Below are the code and all the weights of a small trained network. Each question names an input and a class and asks about switching units off, where a switched-off unit gives its printed mean instead of its output.

import numpy as np


def w(rows, s, z=0):
    codes = np.array(rows[::2]) - 128.0
    scale = np.full(codes.shape[1], s)
    scale[-1] = z or s
    return codes * scale


def norm(h):
    return h / np.sqrt((h * h).mean(-1, keepdims=True) + 1e-5)


def f(y):
    return np.maximum(y, 0)


def log_softmax(a):
    a = a - a.max(-1, keepdims=True)
    return a - np.log(np.exp(a).sum(-1, keepdims=True))


def net(x, mask):
    res = np.array(x, float).reshape(1, 4) / 4 @ E
    u = 0
    for l in range(4):
        y = f(norm(res) @ A[l][:, :-1].T + A[l][:, -1])
        res = res + np.where(mask[u : u + 12], y, B[l][:, -1]) @ B[l][:, :-1]
        u += 12
    return log_softmax(norm(res)[-1] @ U[:, :-1].T + U[:, -1])


A, B = {}, {}
E = w([
[221,126,139],'x0',
[129,41,102],'x1',
[122,93,254],'x2',
[129,129,128],'x3',
],0.0097)
A[0] = w([
[119,90,155,112],'L0N1',
[100,124,128,69],'L0N2',
[217,123,138,75],'L0N3',
[72,130,197,101],'L0N4',
[93,163,71,112],'L0N5',
[21,169,135,66],'L0N6',
[111,113,154,119],'L0N7',
[119,145,160,107],'L0N8',
[27,82,116,46],'L0N9',
[90,11,100,2],'L0N10',
[88,250,166,55],'L0N11',
[116,138,76,106],'L0N12',
],0.024,0.006)
B[0] = w([
[78,102,158,179],'L0N1',
[141,155,128,142],'L0N2',
[145,250,149,214],'L0N3',
[26,93,156,226],'L0N4',
[32,92,145,247],'L0N5',
[172,254,142,232],'L0N6',
[88,119,144,169],'L0N7',
[92,108,127,166],'L0N8',
[165,248,131,231],'L0N9',
[250,25,102,229],'L0N10',
[246,27,93,255],'L0N11',
[53,104,148,218],'L0N12',
],0.036,0.008)
A[1] = w([
[118,125,129,78],'L1N1',
[89,131,116,90],'L1N2',
[101,140,31,96],'L1N3',
[96,116,131,3],'L1N4',
[77,114,127,60],'L1N5',
[107,145,2,232],'L1N6',
[67,108,138,10],'L1N7',
[125,128,130,67],'L1N8',
[137,206,95,18],'L1N9',
[140,99,93,51],'L1N10',
[180,201,135,65],'L1N11',
[210,64,87,64],'L1N12',
],0.026,0.0032)
B[1] = w([
[121,126,125,134],'L1N1',
[126,93,108,161],'L1N2',
[129,97,214,145],'L1N3',
[98,114,109,151],'L1N4',
[94,107,103,176],'L1N5',
[135,116,255,158],'L1N6',
[73,109,93,187],'L1N7',
[126,130,132,128],'L1N8',
[158,198,143,208],'L1N9',
[152,137,116,157],'L1N10',
[100,226,146,242],'L1N11',
[213,66,121,253],'L1N12',
],0.053,0.011)
A[2] = w([
[110,133,57,136],'L2N1',
[74,156,53,136],'L2N2',
[127,230,2,70],'L2N3',
[106,137,62,85],'L2N4',
[179,168,43,87],'L2N5',
[131,181,100,5],'L2N6',
[130,180,125,28],'L2N7',
[46,86,179,42],'L2N8',
[111,141,57,61],'L2N9',
[142,141,54,2],'L2N10',
[104,130,75,75],'L2N11',
[51,81,79,9],'L2N12',
],0.021,0.0029)
B[2] = w([
[136,126,79,149],'L2N1',
[178,73,68,189],'L2N2',
[106,252,52,238],'L2N3',
[154,134,97,146],'L2N4',
[65,47,169,198],'L2N5',
[122,193,96,190],'L2N6',
[133,196,94,207],'L2N7',
[104,43,206,255],'L2N8',
[108,120,75,137],'L2N9',
[144,107,155,129],'L2N10',
[120,120,86,150],'L2N11',
[3,162,71,238],'L2N12',
],0.035,0.0069)
A[3] = w([
[125,127,72,6],'L3N1',
[136,143,92,25],'L3N2',
[126,134,94,85],'L3N3',
[177,107,110,60],'L3N4',
[136,120,85,95],'L3N5',
[109,152,82,71],'L3N6',
[125,147,36,52],'L3N7',
[131,129,118,58],'L3N8',
[173,104,117,15],'L3N9',
[186,84,2,55],'L3N10',
[124,140,54,74],'L3N11',
[128,126,99,57],'L3N12',
],0.027,0.0022)
B[3] = w([
[159,140,102,138],'L3N1',
[113,133,114,153],'L3N2',
[126,120,107,141],'L3N3',
[159,78,88,220],'L3N4',
[110,146,103,150],'L3N5',
[166,108,97,188],'L3N6',
[147,120,65,173],'L3N7',
[126,119,140,128],'L3N8',
[167,80,97,213],'L3N9',
[183,98,1,255],'L3N10',
[142,121,79,162],'L3N11',
[125,134,111,132],'L3N12',
],0.043,0.007)
U = w([
[128,233,180,115],'0',
[218,61,147,98],'1',
[7,67,192,90],'2',
[117,139,109,248],'3',
[119,143,97,66],'4',
],0.018,0.011)

Each question gives the input, the list of numbers given to net, and the class t.
The units are the neurons (one row each of A and B). Each row of codes is followed by its name. A weight is (code - 128) times the scale printed after its matrix; where a second scale follows, it is the last column's (A, B and U).
mask holds one flag per neuron, layer by layer. A switched-off neuron (its flag False) gives its mean, the last column of its row in B, instead of its output. The means were averaged over made-up inputs and are rounded, as every weight is.
A unit's drop is (log p(t) with every unit on - log p(t) with that unit switched off) / (log p(t) with every unit on - log p(t) with every unit switched off).
The circuit of an input: a set's keep is (log p(t) with only the set's units on - log p(t) with every unit switched off) / (log p(t) with every unit on - log p(t) with every unit switched off). Starting from the 12 units with the biggest drops (on a tie, the unit counted first), units are removed one at a time, each time the one whose removal leaves the highest keep (on an exact tie, the one counted first), for as long as the keep stays at least 0.8.
circuit, biggest first: the units of the circuit, biggest drop first
most important unit: the unit with the biggest drop
top k neurons: the k neurons with the biggest drops, biggest first
k most important neurons of layer l: the k neurons of layer l with the biggest drops, biggest first
drop when u is switched off: that unit's drop, to one decimal
input [1,8,5,-3], class 1: most important unit : L0N10
input [4,-6,-4,6], class 1: circuit, biggest first : L0N11; L1N12
input [7,0,-5,7], class 0: top 2 neurons : L0N3; L0N4
input [-2,-5,5,5], class 1: top 2 neurons : L0N11; L0N5
input [3,-5,5,5], class 1: top 2 neurons : L0N12; L0N5
input [-8,6,-7,8], class 0: top 2 neurons : L0N9; L0N4
input [8,-7,3,-3], class 0: top 2 neurons : L0N3; L0N10
input [-3,-6,6,-2], class 1: top 3 neurons : L0N11; L0N5; L0N12
input [-8,-1,5,-1], class 0: top 2 neurons : L0N6; L0N9
input [-7,6,6,-3], class 0: top 3 neurons : L0N9; L0N11; L0N5
input [-3,8,7,-1], class 1: top 2 neurons : L0N10; L0N5
input [7,8,-1,-2], class 1: top 4 neurons : L0N10; L0N6; L0N9; L1N12
input [-2,4,-5,-2], class 2: top 3 neurons : L0N5; L0N11; L0N12
input [-5,6,1,4], class 1: circuit, biggest first : L0N10
input [-8,8,5,-5], class 0: top 3 neurons : L0N9; L0N11; L0N6
input [-5,-2,-5,-1], class 0: top 2 neurons : L0N6; L0N4
input [5,-1,-5,3], class 0: 4 most important neurons of layer 0 : L0N3; L0N4; L0N1; L0N7
input [-5,-3,-4,0], class 0: 2 most important neurons of layer 0 : L0N6; L0N4
input [-7,-1,8,-2], class 2: 4 most important neurons of layer 0 : L0N4; L0N3; L0N1; L0N7
input [-7,-3,3,5], class 0: circuit, biggest first : L0N6
input [4,-2,-5,4], class 2: 3 most important neurons of layer 0 : L0N6; L0N9; L0N10
input [1,6,-5,3], class 1: 2 most important neurons of layer 0 : L0N10; L0N4
input [-4,-8,-5,-8], class 1: drop when L0N11 is switched off : 2.0
input [4,2,-6,4], class 2: drop when L2N8 is switched off : 0.1
input [1,-8,-5,8], class 1: drop when L0N11 is switched off : 2.2
